Each row has a name. Each question is about the rows just above it.

[118 126  72 135 112 126]  tusas
[123 126 118 124 130 102]  zuri
[119  98  71 135 109 124]  mida
[ 46  46  46 146 134 141]  sif
[ 87  87 156  87  67  67]  Fasa
[119 101  82 146 126 171]  nisi
[120 102  80 131 112 120]  Dobo
[111  82  64 128 137 106]  Peb
[127 157 131 131 131 157]  Gef
[113  80  52 148 122 158]  bodi
How many times does Fasa hold [86]? : 0
Count of [157] in Gef: : 2
How many times does sif hold [47]? : 0
Count of [126] in tusas: : 2

[132 152 112 115  93 112  67 160 174 194] -> zuka
[152 111 193 179  55 179 179  54  89 109] -> biz
[179  90  90 179  90 104  54  54  90 109] -> kidab
How many times does zuka hold [194]? : 1
Count of [90] in kidab: : 4
Count of [174] in zuka: : 1
How many times does biz hold [179]? : 3

[ 94 153 149  86 124 123 149  96 115 123 112 125 149 159]  potu
[150 135 123 123 167 140 150 175 164 102 165 150 123 123]  nok
[175 126 121 185 158 145 104 177 161  97 163 149 123 109]  pon
[ 84 163 155  76 109 122 184  88 113 193 109 126 109 168]  piluv
[121 122 152 106  95 142 151 109 109 155 110 124 146 166]  lotab
[121 122 152 106  95 142 172 109 149 155 110 124 146 166]  fure
[176 143 118 194 183 141 107 186 175 100 176 156 124 100]  piri
[ 95 151 149  87 121 124 169  96 114 176 111 125 148 160]  seb
[176 123 123 185 154 147 103 176 123  97 162 148 124 111]  mafal
[ 94 150 151  85 118 108 171  94 112 178 109 124 150 124]  vid
Times [109] occurs in piluv: : 3
Count of [103] in mafal: : 1
Count of [123] in potu: : 2
Count of [149] in nok: : 0

[140 127  83  85  83 107  83 120  99 194  86  75  85  78 188  85  85  84
 140 176 103  85] : sapem
[ 43 107 120 120  77 120 147 120 190  42 120  85  48 156 120 162 162 122
 120  42 155 194] : kop
[149 107  81 112  77  42 147 108 149 176  77  85  86 156 120 112  86 122
 155 129 153 182] : fiki
How many times does fiki hold [77]? : 2
Times [85] occurs in sapem: : 5
Times [87] occurs in fiki: : 0
Times [120] occurs in kop: : 7
How many times does kop hold [156]? : 1
Times [85] occurs in kop: : 1

[138 126 198 186 125 125 198 123 122 122 185 123 123 122 126 147] -> tezi
[155 132 179 186 142 122 210 196 139 122 199 184 122 186 158 126] -> zoma
[138 126 148 186 125 125 198 154 146 122 185 162 123 122 126 147] -> gif
[131 187 125 123 150 151 124 123 126 179 123 122 189 165 147 126] -> Lafi
[131 149 125 123 150 151 124 123 126 151 123 122 189 122 126 149] -> Pomeb
Times [122] occurs in tezi: : 3
Count of [123] in zoma: : 0
Count of [186] in tezi: : 1
Count of [123] in Pomeb: : 3

[167 167  89 167] = tigo
[167 169 151 151] = pasi
[212 146  89 169] = dese
[168 168 168 168] = Bukep
Count of [167] in tigo: : 3
Count of [169] in dese: : 1
Times [168] occurs in Bukep: : 4
How many times does dese hold [89]? : 1
How many times does pasi hold [170]? : 0
Times [212] occurs in dese: : 1

[130 128 140 126 175 139 147 147 147] : zani
[130 121 140 140 121 121 147 172 140] : vuk
[130 128 140 126 121 121 176 176 140] : rido
Count of [147] in zani: : 3
How many times does rido hold [176]? : 2
Count of [140] in vuk: : 3
Count of [127] in zani: : 0

[170 160 127 178 162 175 170 137 114 197 166 146 108 198 162  62] -> tuf
[170 160 198 178 162 175  93 137 198 106 166 146 114 198  87 114] -> zome
[ 90  90  90 123  90 112 123 118  91 141  90  90 123 103 144 155] -> sofus
[153  83 161 128 107 136 114 110 197 132 107  59 134 120 139 152] -> nanad
Times [170] occurs in tuf: : 2
Times [162] occurs in tuf: : 2
Count of [90] in sofus: : 6
How many times does nanad hold [107]? : 2
How many times does zome hold [198]? : 3
Count of [136] in nanad: : 1

[ 99 128 124 118 165 113 138 138 159 140] : rosu
[ 86 127  56  94 194 114 156  80 178 120] : votul
[156 128 151 105 102 170  93 209  81 128] : Laf
[144 128 109 158 109 144 115 167  96 128] : dem
[121 128 172 128 137 128 128 128 172 128] : defa
[ 97 128  98 135 167 110 121 131 158 139] : rez
[119 128 122 111 144 125 134 115 127 126] : Tuziv
How many times does defa hold [128]? : 6
How many times does Tuziv hold [111]? : 1
Times [138] occurs in rosu: : 2

[195  75 208  45  58  76 164  65  82 158 172 104]  Lifib
[ 58 170  48 128 136 194 177 179 202 163  56  76]  lakek
[ 61 127 127 107 127 147  67 127 143 211 127 183]  Vepe
[ 82  97 181 115  58 146 109 106 198 204 145 209]  firuv
[172 164 184  66 105 149 176 101 112 152 144 112]  Laka
[148  80 162 213 198 203 105 165 180 148 209  88]  lav
[ 43  76 171  43 122 173 171 106 171  64  76 141]  Radiv
Count of [127] in Vepe: : 5
How many times does Radiv hold [76]? : 2
Times [82] occurs in Lifib: : 1

[135 147 140 136 115 144  98 125 145  91 152 135 146  98 132 154 157  95
 132 160 148 175 148 147 125 127] : zevom
[135 147 132 136 115 144  95 125 145 148 152 105 146  98 132 154 157  95
 132 160 148 175 148 147 125 127] : Vodi
[120 118 139 117 108  89 102 101 127 191  91 141 125  73 100 147  98 137
 122 151 151 139 117 161 100 109] : sogaz
[ 94 132 127 153 138 114 131 105  93 139 117 122 136  73 110 169 127 167
 119  93 129 109  69 136 148 127] : pez
[ 99 110 139 147 148 105 148 123 114 139 117 128 152  91 113 157 105 176
 131  75  87 134  78 125 145 136] : Pelef
[139 116 133 132  98  97  94 110 115 194 101 132 122  88 103 107 105 117
 102 138 166 127 102 153 116 100] : bet
[149 103 145 149 144 122 138 143 145 102 150 106 162 113 124 116 138 168
 130  75  69 123 105 120 149 139] : sut
[106 132 169 153 138 114 131 105  93 139 117 148 136 148 110 169 127 167
 119  93 129 170  69 136 148 127] : Mag
[101 154  98 140 155 149 149  93 114 131 101 140  74 143 129 164 126 121
 126 127 168 149 122 136 136 121] : pul
[117 154  98 140 155 149 149  93  82 131 101 140  74 143 129 164 126 121
 145 127 168 149 122 136 136 121] : Pusos
How many times does Vodi hold [95]? : 2
Count of [143] in sut: : 1
Count of [133] in Vodi: : 0
How many times does Mag hold [148]? : 3

[112 200 113 119 157 110 112 200] = mafe
[111 156 107 108 108 156 156 108] = sala
[112 200 112 119 108 112 112 108] = ragag
Count of [108] in sala: : 3
Times [112] occurs in mafe: : 2
Count of [113] in ragag: : 0
How many times does sala hold [156]? : 3
How many times does sala hold [155]? : 0
Times [112] occurs in ragag: : 4

[153 122  98 120  96 135 120  89 111  81  91 151 135 114] = rusar
[184 139 124 100 144 106 135  93  97 110 134 144 144 114] = Koful
[155 145 107  97 140 113 112  68  78 107  68 146 107 118] = Figi
[129 167 173 122 194 114 131 120 106  91 161 112 132 100] = mig
How many times does Figi hold [107]? : 3
Times [108] occurs in Figi: : 0

[118 118 156 156 156 156 156 156] = riz
[152 153 195  42 195  93 108  93] = tarip
[125  43  42  98 161 209 155 108] = Zogu
[156 151 151  90 154 118  90 176] = rep
How many times does rep hold [90]? : 2
Count of [156] in riz: : 6
How many times does Zogu hold [108]? : 1
How many times does tarip hold [92]? : 0
How many times does tarip hold [154]? : 0
Count of [176] in rep: : 1
Times [153] occurs in tarip: : 1

[121 168 145 118 171  75 108 108 119] : mar
[190  94  90  91 143 154 144  81  81] : Lus
[144 178 145 109  99 120 123 144  94] : goki
[147  83  71  67 181 138 178 162 116] : sokol
[179 102 179 179  93 102 179 179 179] : lenul
[ 80  80 119 200 141  80  82 105 120] : farom
Times [179] occurs in lenul: : 6
Count of [80] in farom: : 3
How many times does Lus hold [81]? : 2
Count of [121] in mar: : 1
How many times does mar hold [75]? : 1
Count of [144] in goki: : 2

[ 68 130 126 130 130 175] -> tugi
[ 95 138 137 126 106 196] -> pog
[ 91 135 137 128 104  91] -> tepif
[ 67 175 125 131  95 175] -> lelel
[100 143 138 122 108 194] -> musu
[ 64 120  96 133 176 176] -> num
[102 143 139 122 109 193] -> rizef
[ 67 123 125 131  95 175] -> bulu
[100 105 138 122 108 194] -> Lir
[ 65 120 125 133  94 175] -> soper
Times [105] occurs in tepif: : 0
How many times does tugi hold [130]? : 3
Times [176] occurs in num: : 2
How many times does lelel hold [95]? : 1

[130 147 137 176  85 139  94 109 107  98] = gan
[154 103 207 104 207 105 109 130 191 156] = bote
[ 84 179 138 153 123 102 163 113  84 110] = dusa
[153  90 164 153 100  80 163 151 102 158] = Metut
[123 182 182 131 118 105 138 161 131 182] = pelut
[108 150 110 180 121  82  92 139  86 106] = pizi
How many times does dusa hold [163]? : 1
How many times does pelut hold [183]? : 0
Times [182] occurs in pelut: : 3

[131 133 144 114 117 115 116 133 123 143 119 122 118 105 117 118 123 136
 145 139 154 137 138 112 121 142 127 126 117 137 133 116 128 124 131 143
 119 129 125 114 129 135 153 119 129 128 126 137 146 137 130 115 131 114
 143 144 117 136 122] : vas
[129 130 119 147 147 138 116 115 122 115 128 141 127 129 125 126 114 122
 139 136 139 129 126 120 136 129 130 107 100 138 136 105 136 125 136 126
 125 129 101 148 117 120 133 119 124 131 127 122 125 137 128 152 117 110
 116 124 131 127 128] : Lik
[113  97 124 153 175 143 121 148  98 144 138 125 135  92 120 132 138 126
 106 118 151 133 114 132 149 157 135 109  71 140 106 130 133 173 124 112
 119 108 141 156  96  85 179 101 156 112 138 124 135 166 130 152 107  48
 137 109 143 108 110] : fol
[132 126 127 115 118 129 127 141 137 124 132 115 128 127 128 131 133 115
 124 125 140 133 133 139 122 133 143 128 124 129 122 132 130 125 126 125
 134 124 132 124 137 126 130 125 125 124 124 125 128 122 120 138 131 119
 139 112 117 125 121] : Nelip
Count of [116] in Lik: : 2
How many times does Nelip hold [125]? : 7
Times [117] occurs in vas: : 4

[144 133 118 106 116 140 170 115 142 139 128 116 137 130 126 114 143 134
 132 144 147 124 160 134 127 129 130 142 140 111 155 142 149 138 147 131
  92 113  89 117 128 106 146]  suk
[140 146 118 140 114 138 154 120 138 136 136 120 144 131 130 114 133 143
 123 142 139 117 157 138 126 139 125 145 136 106 159  97 114 139 142 140
 101  92  96 112 130  97 146]  det
[144 133 118 124 116 140 170 115 142 139 128 116 137 130 126 114 143 134
 132 144 147 124 160 134 127 129 130 142 140 111 155  94 116 141 135 146
 108  80 105 110 132  96 143]  bopo
[152 104 120  94 131 124 173 117 144 129 110 116 128 143 117 110 157 115
 123 119 140 124 152 123 130 115 118 144 127 137 131 116 142 105 154 120
 126 152  96 138 144 142 135]  rusod
[140 146 115 140 114 138 131 120 138 136 136 120 144 131 130 114 133 143
 123 142 139 150 157 138 131 139 131 150 136 106 159  97 148 104 115 115
 134  79 130 127 162 150 117]  zure
[105 121 138 122 139 118  97 140 117 128 129 141 107 112 115 148 118 119
 137 124 116 143 101 120 123 123 141 101 124 147 104 159 127 139 106 116
 144 162 167 136 108 141 112]  nove
[118 105 126  91 139 109 141 135 135 135 119 133 101 116 120 131 147 110
 131 121 123 142 132 118 116 116 139 110 125 156 118 148 124 135 128 107
 135 190 140 140 105 135 125]  Sori
[106 119 136 120 139 118 100 140 119 129 128 140 106 112 115 147 121 118
 137 124 117 144 102 120 123 121 142 101 124 148 104 158 127 138 108 114
 142 166 165 136 108 142 112]  zudeb
[144 133 131 124 116 140 170 115 142 116 128 116 137 130 126 114 143 134
 132 144 147 124 160 116 127 129 130 142 140 111 155  94 116 138 147 131
  92 116  89 117 128 106 146]  fedas
Count of [150] in zure: : 3
Times [118] occurs in zudeb: : 2
Count of [116] in fedas: : 6
Times [115] occurs in zure: : 3

[ 79 114 155 136 116 133 125 134 103 152 127 123 115 124 159 128 153 132
 106 136 104 111 125 125 120 108 121 127 122 130 136 118 134 133 151 133
 115 122 119 123 100 120 142  85 123 125 121 129 131 129] : funer
[120 124 113 141 135 132 127 113 144 132 136 153 120 145 122 134 101 119
  83 143 105 123 125 138 127 110 149 132 121 136 127 132 118 118 139 130
 152 141 118 139 118 126 174 104 120 129 125 169 113 109] : benot
[ 89 132 100 126 117 144 125 146 118  96 124 170 139 103  98 125  96 136
 107 118 127 130 108 137 210 116 167 120 130 124 135 130 133 137 128 126
 132 123 127 136 130 118 117 118 123 136 126  90 103 124] : naza
[123 122 173 139 137 139 128 122 119  92 118 115 115 133  92 127 105 136
  93 137 117 121 139 117  92 135 137 127 125 123 112 139 121 124 121 115
  96 154 143 131 172 142 135 110 127 135 147 123 121 135] : Rute
[165  91 151 119 136 131 126 145 113 115 129 110 130 134 149 123 114 142
 199 137 116 124 135 124 118 146 127 124 128 143 108 122 138 134 129 127
 135 122 122 128 135 149 134 103 176 126 136 125  85 121] : Sir
[130  99 118 111 129 126 128 135 144 143 133 150 114 131  80 123 150 131
 186 150  90 118 124 135 169  82 111 132 133 133 131 126 112 121 129 125
 128 160 118 132 120 133 178 131 137 136 131 150 118 122] : Vorig
Times [138] occurs in Rute: : 0
How many times does Rute hold [115]? : 3
Times [150] occurs in Vorig: : 4

[ 95  99 131  50 176 132 176 175 107 131  43 119 100  60 101 131] -> bas
[126 206  74 203 123  87  88  93 212 123 100 188 201  57  83  74] -> rim
[136 166 208 105 164 172 136  54 115 108  58  92 190  92 183  92] -> kuri
[202 190 136 105 164 136 136 207 115 190  58 181 190 136 136  54] -> kose
[ 92 131 206 115 126 126  93  71 149 143 125 143  79  52 156 190] -> tatip
[ 73 102 184 158  59  84 151 184  50 119  90 138 183 207 119 112] -> gazo
Times [92] occurs in kuri: : 3
Times [190] occurs in kose: : 3
Count of [136] in kose: : 5
How many times does tatip hold [126]? : 2
Count of [131] in bas: : 3
How many times does kose hold [58]? : 1
How many times does tatip hold [143]? : 2

[109 116  91 137 128 136] : sul
[117 117 185 161 117 117] : teli
[ 84 104 180  84  84  73] : dusap
[175 117 185  56  77 190] : zoke
How many times does teli hold [117]? : 4
How many times does dusap hold [104]? : 1
Count of [116] in teli: : 0

[ 58 196 114 116 129 143 152 167 110  67  81  56 141 138 157 178  87 118
 107 194 149 157 120] = puze
[ 54  66 182  57 178 136  56  67  74 122  94 128 134 126 139 133  64 196
 188 147 152  84 146] = dis
[183  94  82 146 117 171  94 107  62 117  66 130 196 164 172 116 100 137
 123 174  94 167 110] = buz
[100 108 128 108 201 146 181 115 133 179 182 154  86  66  67  73 152 166
 136 173 180 163 127] = zipu
[162  92  74 151 110 127  99  62 188 151 151  76 167  58 151 197 151 155
 167 132 148 102 115] = bevi
[ 94 140  90 107 103 182  81 164  97  78 119 201 191 200  56 168 166  73
  66 151  77  99 143] = fef
[199 137 112  94 130 161 109 157  93 117 148 114 122 202 133  94 151 170
 133 148 188  85 137] = geg
[172 186 201 197  87 192  71 151 152  94 115 155 186  95  62 177  98 109
  94  78 108 192 117] = pali
[199 137 112  94 130 161 109 157  93 117 148 114 122 202 133  94 151  83
 182 166 120  93 181] = Dil
[ 92  77 123 199 128  69  71 180 115  63  99 170  69 115  75 175  99  69
  98  54 182  65 146] = Pufi
Times [151] occurs in bevi: : 5
Count of [69] in Pufi: : 3

[126 126  84 126]  paf
[127  94 128  94]  Tima
[202 125 102 124]  Mevo
[177 128  89 142]  botin
[127 127 136 127]  Nekef
Times [129] occurs in botin: : 0
How many times does Tima hold [127]? : 1
Times [90] occurs in botin: : 0
Count of [127] in Nekef: : 3
Count of [128] in Tima: : 1
Count of [126] in paf: : 3
Count of [141] in botin: : 0

[124 126 102 165  94 110 167  92  95 159 123 108 107  99 176 126 165 108
 107 180 133 121  98 128 121 136 126  91 131 121 101 147 120 171 167 160] -> miviv
[121 125  93 156 156 125 105 104  70 135 108  89 100 110 144 128 145 108
 123 115 145 118 156 101 138 140 144 105 128 139  89 163  99 155 105  96] -> mopud
[113 164 146 187 128 136  83 163 141 121 132 127 101 125 127 130 153 162
 136 164 171 132 142  77 169  94 174 180 153 151 146  97 130  52 157 155] -> vapoz
[121 125  93 156  58 125 148 104  70 135 108  89 100 110 144 128 145 108
 123 115 145 118  82 101 138 140 144 105 128 126  89 163  99 155  63  96] -> zot
[124 126 102 165  94 110 167  92  95 159 123 108 107  99 176 126 165 108
 107 100 133 121  98 119 121 136 126  91 131 121 101 147 120 171 167 104] -> zal
[123 141 175 108 175 143  99 165 175  98 119 162 118 129  92 117  96 158
 133 173 139 134 180 107 145 136 143 185 125 141 158 126 145  91  82 158] -> padug
[148 114 136  58 159 148 108 146 152 106 140  79 148 174  79 148  79 127
 153 132 118 120 118 162 111 124 101 132 118 148 150 112 118 117  81 140] -> Zos
[138 130 111 154 108 148  89 158 118 142 161 109 168 183 122 131 150 135
 167 128 133 165 109 133 143  78 138 140 168 130 140  64 122  67 182 130] -> pivov
[131 184 141 187  89  68 103 109 180 122 158 138  89  62 167 109 177 184
  93  94 131 156  62 126 114  92 128 103  81 100 143 123 146 103 168 199] -> vota
[101 149 162 127 163 101 127 143 155  95 100 149  72  68 120 111 111 142
  96 148 144 116 163  95 135 142 142 149  87 135 128 176 142 135  79 152] -> Mel
Times [62] occurs in vota: : 2
How many times does vapoz hold [132]? : 2
How many times does mopud hold [156]? : 3
Count of [142] in Mel: : 4
Times [118] occurs in Zos: : 4
Times [79] occurs in Zos: : 3
Times [146] occurs in vota: : 1

[142 142 149 126 128  99 113  78 151 127 107 138 102 139  98] = bot
[102 106 102 113 126 103 144 111 133 115 155 115 126 112 147] = reler
[155 169 154 134 111 135 124 103 124 140 105 143  96 149  94] = fitil
[157 145 123 135 133 136  88 148 115 121 106 139 163 139  98] = dezup
[128 110 112 138 124 130 133 134 142 143 127 131 156 163 160] = Revur
[141 157 154 125 118 124  82 129 111  93  83 160 139 157 120] = desur
[130 103 123 142 138 120 130 142 122 123 125 140 148 130 124] = tegib
[157 145 115 135 133 136  88 148 115 121 106 139 102 139  98] = fub
[147  97 108 120 135 146 147 187 124 144 142 118 147 128 147] = zap
[113 125 126 114 136 167 126 143 133 115 126 117 143 137 131] = Vit
[138 146 190 141 130 129  91 131 104 147 108 156 145 147 104] = mige
[102 106 102 113 126 103 144 111 133 115 155 115 126  90 133] = naro
How many times does zap hold [147]? : 4
Count of [125] in Vit: : 1
How many times does fub hold [135]? : 1

[121 122 118 156 126 162  70] : feda
[120 115 117 118 126 166  67] : funiz
[114 116 113 157 128 168  53] : Bamol
[ 57  57 114  57 167  57  57] : nop
[122 123 119 157 126 161  73] : radob
[117 119 119 155 127 166  60] : mize
[112 114 112 114 114 112 114] : rega
How many times does funiz hold [117]? : 1
How many times does rega hold [114]? : 4
Count of [119] in mize: : 2
How many times does nop hold [57]? : 5
Count of [113] in rega: : 0

